
[[  16 -390   28 -233 -359   17  231  136  145  -67 -349 -214 -165   22
  -342 -246  275  223  -32  -95 -273  354  -40  198    2  225   83  238
   205  267]
 [   2  147  -14   48  -69  -79   87   10  -76  145    3  -31  -88   88
   245  103   74 -208   40   -1   68  171  -93   23 -204  149 -105  154
    37 -116]
 [ 127  465  119   44  150 -156 -211 -184 -196  206  265  346  102   52
   505  206  136 -463  185  202  259  -13 -124 -138 -136  -97 -228 -124
  -103 -271]
 [ 121 -413   22 -239 -434 -101  135 -198  106  -87 -324 -134  -43  -46
  -253 -191  399  304 -103  -53 -236  143  -68  334   93  176  213  187
   161  199]
 [  56 -240  -93 -446 -298 -152  208 -166    5  -25  -55  -50  122   69
  -254  160  444  187  -93   -2 -169   49   69  371 -210  113  440  100
    26  -34]
 [ -63  -13 -115 -283 -181  -38  253  293   48  104  -13 -212   27  252
   -90  147  229  -11  144  -23 -169  303   21  106 -420  251   40  227
    76  -21]
 [  11  326   92   58  333  -56 -267 -330 -247   71  331  525  -15   25
   347  224  171 -451  137  138  234 -164 -143 -305  -57 -238  -86 -241
     6 -267]
 [-395  -10 -283    6  522  269  150  126 -153  -71  387  227 -368  227
  -195  420   59 -254   85 -234  -29 -136  -19 -487 -459 -101  210  -63
   266 -242]
 [  97   71  -61 -680 -262  -69  482  687  170  204   31 -170  129   79
  -426  219  195  -22  -42    7 -142  484  351  490 -559  132  324  103
  -187  -73]
 [ 305  298  255    2  131   83 -206  282  133  171  128  398  -99 -191
   110 -172   82 -270  197   87   84  123  -39 -176   90 -230 -404 -233
     7   67]
 [ 429 -191  -89 -182 -507  -66  129   74  362  137 -129 -195   78 -118
   -88  -48  400  467   10 -125 -274 -110   20  452  -72  198   56  174
   127  157]
 [-318  522   48 -230  299 -148   81  121 -428  177  311  200   87  390
   328  421   19 -786  201  256  286  439  -10 -247 -542   17  -51  -15
  -195 -406]
 [ 458  -99  186 -875 -437 -213  111  172  237   76  -33  185  399 -150
  -492  -25  592  207   -3  204 -206  215  277  609  -71 -129  383 -185
  -203  115]
 [ 108 -251 -227 -151 -304 -113  225 -260   63   20  -39 -146  -15   -2
   -87  215  348  304 -170 -158 -141 -196   13  380 -202  182  398  204
   118  -87]
 [ 160  396  571   83  326   -5 -417  -10 -189   67   12  730 -191 -266
   254 -382  -39 -723  133  313  358  399 -165 -388  414 -419 -519 -403
   -96   51]
 [ 334 -431    8 -113 -416   36  124  -18  330  -39 -298  -66 -189 -289
  -351 -286  322  480 -180 -204 -266  -45   -7  373  211   68  150  109
   221  292]
 [-303   49 -109  -87  456  190  -94   25 -159  -96  358  342 -163  298
   -76  268  234 -292  321  -28  -75  -71 -123 -604 -311 -142  -21 -157
   256 -127]
 [   7  138  263 -183  317  179 -187  333    4  -12  142  495 -164   -3
  -168 -176  147 -374  296  113  -17  288  -62 -460   39 -295 -295 -312
   107  121]
 [ 152  -53   82  130  287  234 -292  -50  113  -63  173  506 -279 -165
   -80 -132  222  -46  176  -87  -63 -256 -157 -431  197 -308 -217 -288
   289  116]
 [  15   62  156  -35  245  213  -22  372   63   19   59  335 -325 -108
  -193 -155   11 -268  106  -44    3  248  -20 -293   16 -197 -204 -167
   134  109]
 [ -36  545  171   40   53 -130   24  267 -201  299   68   47   -5  176
   512   84 -112 -637  191  200  275  527  -96 -110 -296  131 -434  109
  -158 -199]
 [ 287 -286 -242   95 -431  -11  191 -101  298   93 -149 -303 -125 -100
     3   27  288  510 -106 -286 -245 -258  -66  371  -93  288  106  311
   252   85]
 [-257  -78 -130 -263  238  161  194  245  -58  -51  173  133 -208  194
  -334  209  168 -167   85 -103 -115  156   47 -221 -368  -48  222  -31
   148  -77]
 [ 331  138  327 -276 -334  -73   99  528  210  207 -248    9   -5 -181
   -86 -347   79 -132   33  137  -13  625   75  304   48   47 -291   36
  -125  215]
 [-360  130 -264  249  534  260   16   85 -159    6  399  190 -358  280
   121  380    6 -324  240 -205   13 -181 -154 -642 -432  -30  -97   -6
   320 -244]
 [-198  422   10   12  306  -89  -55  -92 -338  141  299  273  -16  245
   400  341   49 -603  185  148  247  128 -117 -300 -350  -28 -116  -53
   -51 -347]
 [ 192 -218   79 -245 -425  -36  184  250  230   59 -298 -204  -44  -27
  -213 -249  276  211   25  -28 -235  353   -5  288  -16  207  -60  205
   106  259]
 [ 465   70  101 -314 -312   12  196  548  378  233  -59   14   -3 -282
  -249 -118  151  138  -59  -50  -98  218  212  447  -97  -15  -23  -15
   -81  118]
 [ -76  442   12  259  182  -51   10   54 -214  234  158  105 -176   99
   520  199 -144 -535   74   30  292  183 -123 -181 -262   79 -292   95
   -29 -283]
 [ 327 -123  -22 -341 -351   79  243  578  411  138  -94 -156  -20  -83
  -364 -102  268  307   70 -125 -303  207  140  319 -181  115  -11  103
    92  216]
 [ 122 -351  -64 -373 -282   54  147  180  256  -54 -121  -92   -9   56
  -426  -82  451  356  106  -98 -386   95   17  146 -119  109  139   95
   226  227]
 [ -49  376   36  275  130 -148  -21 -267 -307  194  114  165 -152   12
   564  215  -92 -507  -77   56  363   60 -145  -46 -142   51 -122   73
   -71 -342]
 [ 240 -232  133 -772 -346 -157  124   70  138  -36  -84  142  269  -43
  -517  -47  565  188   -6  150 -238  237  182  430  -57  -81  396 -117
   -77  133]
 [ 114  457  177  133  431   63 -202   42 -142  162  341  604 -196 -187
   267  121  -60 -562   48   73  334  -40  -31 -295  -16 -348 -210 -333
   -67 -236]
 [  11 -387  138 -332 -388  -85  165  -13   64  -97 -402 -132  -77   25
  -330 -309  333  149  -48   29 -230  446  -61  234   91  179  105  185
   126  282]
 [-124   81   -1   84  423  190 -154  -31 -109  -47  270  428 -282   36
    -4  106  116 -284  165  -62   34 -115 -126 -504  -77 -228  -89 -205
   223  -88]
 [ 129 -266 -179  -83 -473   76  428  482  346  136 -293 -519 -208   17
  -230 -102  125  382  -43 -281 -317  276   34  360 -271  416  -17  435
   214  204]
 [ 137  457    9  170  171  -46 -170  -12  -76  253  309  252    1   57
   514  232   78 -366  228   69  191 -101 -120 -209 -221  -39 -319  -68
    -1 -241]
 [  55 -682  -16  276 -447  247  209  215  388 -128 -644 -437 -587 -141
  -336 -626   95  535  -76 -382 -427  285 -244   47  295  373 -256  448
   544  580]
 [-117  190 -125   50  483  171  -75  -22 -124   24  437  445 -225   44
    25  354   97 -313   97 -108  102 -260  -26 -401 -266 -247   77 -223
   139 -269]
 [  14  437  166  103  245 -133 -149 -220 -299  165  217  423  -68  -41
   439  162  -15 -605   12  169  371   89  -95 -151  -54 -164 -131 -155
  -131 -306]
 [ 139 -362    6 -292 -397 -108  117 -196  109  -65 -239  -95   30    2
  -235 -114  449  296  -53  -25 -243   81  -51  303   28  154  222  142
   139  159]
 [ 106  261 -107  221  273  174  -56  209   79  173  318  239 -238  -34
   197  198   10 -178  155 -150   57 -205  -59 -283 -226  -83 -229  -75
   161 -150]
 [ 187  820  134 -254  180 -171    4  431 -127  434  451  316  238   81
   425  395  -17 -692  210  274  345  288  152   35 -501 -122 -221 -173
  -374 -410]
 [-109  384   73  273  472  165  -25  235 -166  151  246  384 -403  -68
   229  123 -245 -605   25  -60  300  133  -62 -393 -154 -187 -252 -131
    37 -226]
 [ 142  173  167  181  323  213 -207  177   65   56  159  480 -335 -216
    40 -142   -3 -277  123  -54  104  -18  -99 -367  133 -287 -327 -254
   148   42]
 [-171  323  236  -16  190  -72 -132   33 -281   84   49  241  -55  226
   324  -29   43 -618  267  244  184  469 -193 -368 -108   -6 -377  -24
   -18  -81]
 [-348 -524 -419 -140 -100  160  386   37   59 -162  -65 -361 -282  331
  -416  230  311  346   12 -350 -409  -36  -62  -58 -429  331  378  360
   431   42]
 [  76  579  112  280  406    8 -215  -11 -196  244  360  484 -164  -72
   537  203 -124 -628  126   87  386  -49 -109 -337 -122 -215 -351 -205
   -61 -321]
 [ 215   32  146 -895 -141 -116   50  305  116   41  180  286  388   83
  -470  112  571  -23  214  253 -208  260  234  225 -268 -190  269 -263
  -155   34]
 [-143 -401 -102 -509 -205   39  289  172   89 -126 -113 -135  -38  212
  -552   34  415  215   55  -78 -364  259   65  108 -274  141  342  132
   187  145]
 [  45 -209 -154 -459 -346  -34  380  334  183   63  -84 -270   48  146
  -363  132  337  235   12 -107 -292  247  142  346 -401  247  276  234
    68   57]
 [  14 -134 -153 -262 -310 -100  274   74   65   77  -79 -251   32  161
   -99  150  297  140    4  -67 -187  154   22  274 -333  277  189  263
    77  -20]
 [  42 -435  -45 -146 -408  -20  146  -59  162  -79 -331 -264 -112   88
  -215 -206  376  343   23 -113 -328  176 -131  161    9  281   46  279
   288  264]
 [-212 -284 -140 -649 -109   52  389  400   58  -71   -8 -135   -2  280
  -618  166  367   88   71  -59 -330  372  166  107 -469  130  405  109
    98   57]
 [ 260 -167 -129 -451 -219  -41  215   54  196   51  106   82   74 -120
  -372  215  390  273 -133 -102 -173 -149  203  431 -226  -45  475  -53
    -6  -57]
 [ 278 -349  -99 -152 -460  -84  122 -177  231    4 -194 -154   -6 -100
  -152  -69  428  458  -72 -135 -265 -121  -40  386   17  185  191  185
   188  152]
 [ 103 -333   69 -566 -302   12  175  286  218  -64 -184  -42   32   53
  -543 -174  448  237   92   10 -354  346   86  200  -84   59  163   38
   120  271]
 [ 173 -197 -154   54 -483   61  291  418  361  165 -303 -514 -167   68
   -24 -161  148  378  100 -240 -323  229  -78  236 -206  457 -239  457
   270  245]
 [ 244  492   31  113  291  157   31  506  118  313  340  350 -235 -252
   144  178 -178 -372    7  -99  237  -11  131  -58 -226 -222 -206 -186
   -80 -222]
 [ -70 -627 -189   34 -144  151   53 -322  133 -246 -189  -68 -315   18
  -335 -121  406  451  -23 -285 -374 -228 -195  -89  103  121  209  158
   497  234]
 [ 181   19  -60  -12  -19   96  121  215  163  121   70   93 -218 -157
   -94   64   84   29  -61 -168  -25  -49   55  106 -130  -28   33    5
    94  -26]
 [ 125  487  353  -10  151 -170 -228  -79 -253  190  106  455   24  -66
   427  -39   19 -658   96  302  359  320 -104 -130   50 -182 -328 -192
  -206 -168]
 [-173 -209 -255 -334 -254  -57  342   96   12   11  -32 -336   42  354
  -178  260  353  149   84  -95 -274  170    7  158 -492  338  262  318
   154  -32]
 [   6 -433 -111 -180 -332  144  264  350  305  -44 -278 -330 -213   99
  -408 -202  289  393   96 -221 -431  248  -54   82 -128  283  -12  288
   342  325]
 [ 352 -179  -95  184 -483  -33  172   39  310  164 -273 -309 -176 -190
   107 -155  154  381 -115 -232 -150  -38  -82  402   22  307 -104  338
   189  144]
 [ 117  129  291 -305 -184  -89   63  337   17  124 -169   76   11    3
   -45 -225  129 -277  106  198   11  622   12  113  -27   40 -215   22
   -99  127]
 [-152  316  119   85  351  171   80  482 -102  138  116  239 -374    7
    56    5 -229 -581   66  -26  199  415  -15 -333 -200  -98 -278  -56
    18 -103]
 [ 148  362  213  230   -7 -100 -172  -33  -97  212  -12  165  -87  -20
   525 -111   -1 -410  158  142  216  238 -211 -133   36   39 -492   36
   -16  -57]
 [-278  441  105  200  449   81  -48  196 -310  141  212  281 -291  166
   357  133 -193 -755  175   70  298  354 -146 -504 -252  -63 -361  -38
    14 -243]
 [ 285  310  111  155 -225 -107  110  235   82  316 -101  -76 -117 -157
   368  -61  -97 -201  -66   -2  179  276  -23  270  -92  159 -292  175
   -99  -62]
 [ 276 -373  139 -328 -435   22  147  252  321  -25 -352  -80 -103 -172
  -448 -388  326  332  -40  -69 -306  314   32  326  155   84   37   91
   145  378]]

[-443  264  311  -53 -618   69   95  296   81  138  187  -90 -180   68
 -129  205  162 -176   27  -26 -252  191  -88 -337  -79  128]	47
[ -82 -127  -26 -149  310   -1 -189 -276  118  -43 -105  320 -106  200
   45 -315  142  167  -30 -180  331   55  331  329 -286 -185]	67
[ -88  309  263  -82 -290   54   82  459 -282   65 -113  -63   41  -39
 -264  -87   -1 -239  -59  157 -145  -51 -174 -215  215   92]	29
[ -92 -132 -147 -209  106  -16  -99 -318  297 -259  133  322 -326  132
  -37   15  232   12   79 -204  148  155  186  263 -204 -180]	22
[  26 -220  -28 -116  276  -36 -237 -181 -193  -22 -317  390   88   93
   38 -337  -28   81   28  -98  351  -98  375  318 -138 -292]	23
[-161  114   48 -115 -213  208   -3  -44 -268  -38 -109  195  -66 -201
  258  280 -199 -107   92  211  -70  -57   10  324  231 -167]	40
[ 146  158  242  242 -108  171   -3  190 -223  254   -2 -224  290   82
   46  -12  114  188  -89  316 -134 -268 -332   32  302  246]	65
[ -15   61  145   37  229  152 -122  -85 -241  205 -293   23  187   -6
  228 -234 -166  191 -134  150  223 -157  104  344    1  -77]	70
[ 146  316  -82 -230 -237  117  198  309 -275 -374  -26    8 -190 -337
 -271  305 -159 -481   43  306 -269  -77 -408   35  561  -45]	12
[ 222   -3  -58   96  305  132  -69 -203   25  -16  -33 -108   64    5
  109  -50    1  198 -126  167  133 -163 -170  344  104   22]	61
[  55 -322 -161 -165  291  -90 -249 -338   45 -191 -135  470  -75  172
  -29 -248  148   86   93 -221  343   -8  389  331 -219 -310]	66
[ 131 -276 -122   99   17   42 -172 -315    5  -63   29  142   60   61
  156  152   93  146  101   29   88 -133   43  276   27 -135]	3
[-133  135  107  -93 -223  191   -6   38 -296   17 -103  211   -8 -120
  192  202  -94  -63   96  219  -96  -89  -11  278  260 -106]	48
[-466  707  318 -502 -351  143  276  615 -214 -108 -120  105 -389 -192
 -339  -73 -120 -536 -105  102 -199  251 -103 -155  182   14]	8
[-123 -227  182  113   82  -38 -269 -141  -64  296 -199  136  218  270
  108 -351  105  280  -37 -151  305  -62  361   78 -352 -102]	58
[  73  176  215  144 -227   85   31  307 -243  157  -66 -258  197  -33
 -124   10  -23  -65  -85  234 -133 -175 -294 -162  237  153]	68
[ 233   26  -58  -53  375   90  -82 -106 -130  -96 -179   93   59   -8
    4 -217  -26   89  -96  143  191 -172  -43  377  151  -77]	27
[-203  -89  -32 -110   55   -8 -110 -257  242  -63    1   96 -208   61
   33  -40   22    9  -33 -202  207  167  215  130 -345 -163]	63
[ -45  -82  -69  -85 -101  120  -89 -205 -191 -103 -109  265  -48 -142
  233  247 -145  -49  131  114   30  -76   95  362  142 -242]	2
[ -69   33    7  -52   53  206  -62 -245  -46   -5   -4  204  -64   -9
  316  131   17  168   36  140   43  -65   37  477  108  -93]	31
[-178  341  261   67 -399   91  146  341   97  118  164 -416  -88  -20
 -210  145   49 -162 -146  109 -229   79 -365 -350   44  251]	24
[ -33  190  197  121 -485  174   68  271 -339  125    1 -148  142 -144
   53  350  -82 -130   50  332 -297 -178 -322  -69  394  103]	56
[ 133 -605 -199  248  -20   -7 -328 -630  148   -4  141  271  121  211
  351  268  242  370  238 -103  149 -156  209  361 -152 -200]	60
[ 293  297    7   62   17  187  140  174 -101 -114   66 -310   19 -162
 -110  160  -30  -82 -132  382 -182 -196 -567  116  478  193]	33
[-347    9   17 -204 -197   92  -47 -210  156 -100  110  300 -314   38
  142  196  102  -35  114 -114   15  193  207  216 -161 -171]	7
[ 103  -63   -7  103  145  100 -111 -195  -26   51  -62  -41   88   17
  143  -14  -20  163  -60  104  130 -136  -42  272   22  -31]	42
[-324  502  236 -259 -458   15  244  550   53 -109   87 -227 -336 -113
 -489   58  -15 -507 -122    0 -238  257 -267 -468   36  129]	54
[  18  271  227   51 -440  162  106  392 -365   85    2  -88  125  -93
  -82  223   18 -156   44  340 -319 -181 -356 -100  465  149]	10
[ 386 -213 -100  267 -130   37  -88  -89  -93  -62  119 -129  207   15
  -29  276  129   74   88  203 -123 -287 -320   51  309   54]	18
[  82 -327 -155   -4  254 -108 -216 -357  208 -125  -47  128  -61  134
  -54 -154   82   91  -15 -226  317   17  230  147 -319 -210]	46
[-109 -105  -95 -215  165    0 -122 -269  163 -182    2  348 -237  122
    4 -105  149   33   51 -175  212  115  254  307 -197 -211]	51
